Questions about the row below.
1) The smallest entry?
2) The entry just left of -1.869?
-1.516 -2.366 3.018 2.356 -2.225 -4.190 1.129 -0.241 4.461 -1.869 3.148 -0.181 -3.707 -4.949
1) -4.949
2) 4.461

A =
-0.563 -5.083 -3.197 -2.704 4.039 -2.615
1.079 -2.689 4.099 -1.229 2.598 4.388
4.029 2.402 -0.652 1.360 1.850 -2.734
The top-right entry is -2.615
The smallest entry in the last column: -2.734
The fifth-last entry, reading row by row?
A: 2.402
The entry directly below the smallest entry: -2.689
The 3rd largest entry?
A: 4.039
The 2nd smallest entry?
A: -3.197
The first entry of the smallest entry's row is -0.563
The entry directly above 4.029: 1.079
The second entry, reading row by row?
A: -5.083
The largest entry in the last row?
A: 4.029
The entry just left of 2.598: -1.229

Questions about the matrix below.
1) Read off the entry just left of 597.
2) Read off the 2nd largest entry.
3) Read off the entry just left of the smallest entry.
4) Read off the 3rd smallest entry.
array([[676, 753, 780, 658, 660, 711, 683, 662, 753, 753, 674, 656, 659,
        658, 745, 641],
       [695, 605, 538, 649, 739, 638, 720, 782, 656, 656, 921, 687, 626,
        671, 621, 763],
       [697, 624, 589, 868, 701, 741, 762, 700, 601, 601, 600, 808, 761,
        761, 633, 692],
       [658, 703, 653, 769, 648, 718, 629, 703, 665, 665, 583, 134, 754,
        668, 755, 694],
       [735, 503, 693, 720, 710, 689, 687, 650, 681, 681, 665, 743, 652,
        733, 629, 733],
       [737, 675, 773, 645, 753, 597, 671, 645, 684, 684, 721, 708, 624,
        735, 610, 758],
       [742, 663, 742, 636, 700, 788, 727, 713, 757, 757, 672, 758, 854,
        722, 683, 634],
       [636, 769, 750, 708, 638, 662, 590, 641, 651, 651, 673, 619, 580,
        660, 750, 719]])
1) 753
2) 868
3) 583
4) 538

Questions about the array below.
1) The 3rd largest entry?
2) The first entry in reading order?
3) The 2nd largest entry?
[[-7.592, -2.847, -13.598, -0.735, -0.145, 7.279, 16.208, 0.963, -9.006, -0.690, 4.027, 7.150], [-8.800, 7.650, 1.208, -17.357, 0.509, 8.202, -6.397, 6.763, -3.754, 6.679, 1.740, 21.302], [-8.800, 2.895, -3.209, -13.628, 3.596, 17.449, 0.221, 17.555, -15.976, 4.529, -0.117, 4.489], [-8.329, 8.242, 2.637, -7.250, -5.207, 17.636, -9.613, 18.616, -12.192, -2.187, -6.143, -0.717], [-4.192, 8.384, -7.607, -0.201, -12.385, 9.325, -0.328, -12.594, -0.627, -1.430, -4.650, -0.290], [-6.875, 8.298, 6.209, -17.357, -4.460, 6.114, -12.449, 1.884, -0.776, 6.558, -6.143, -3.045], [-5.502, -3.910, -13.598, 2.977, -12.385, 17.517, 16.238, -12.594, -8.155, 4.141, 4.115, 21.385], [-2.820, -3.208, 1.811, 2.806, 1.051, 7.651, -6.830, 18.632, -15.976, -6.399, -2.963, -9.272], [-2.831, 1.098, 6.258, -3.644, -5.790, 9.606, -12.449, 5.301, -11.210, -5.001, -5.781, -9.272], [-3.851, -3.910, 3.584, -10.539, 3.599, 6.114, -6.361, 11.823, -15.349, -6.399, -1.231, -6.198]]
1) 18.632
2) -7.592
3) 21.302
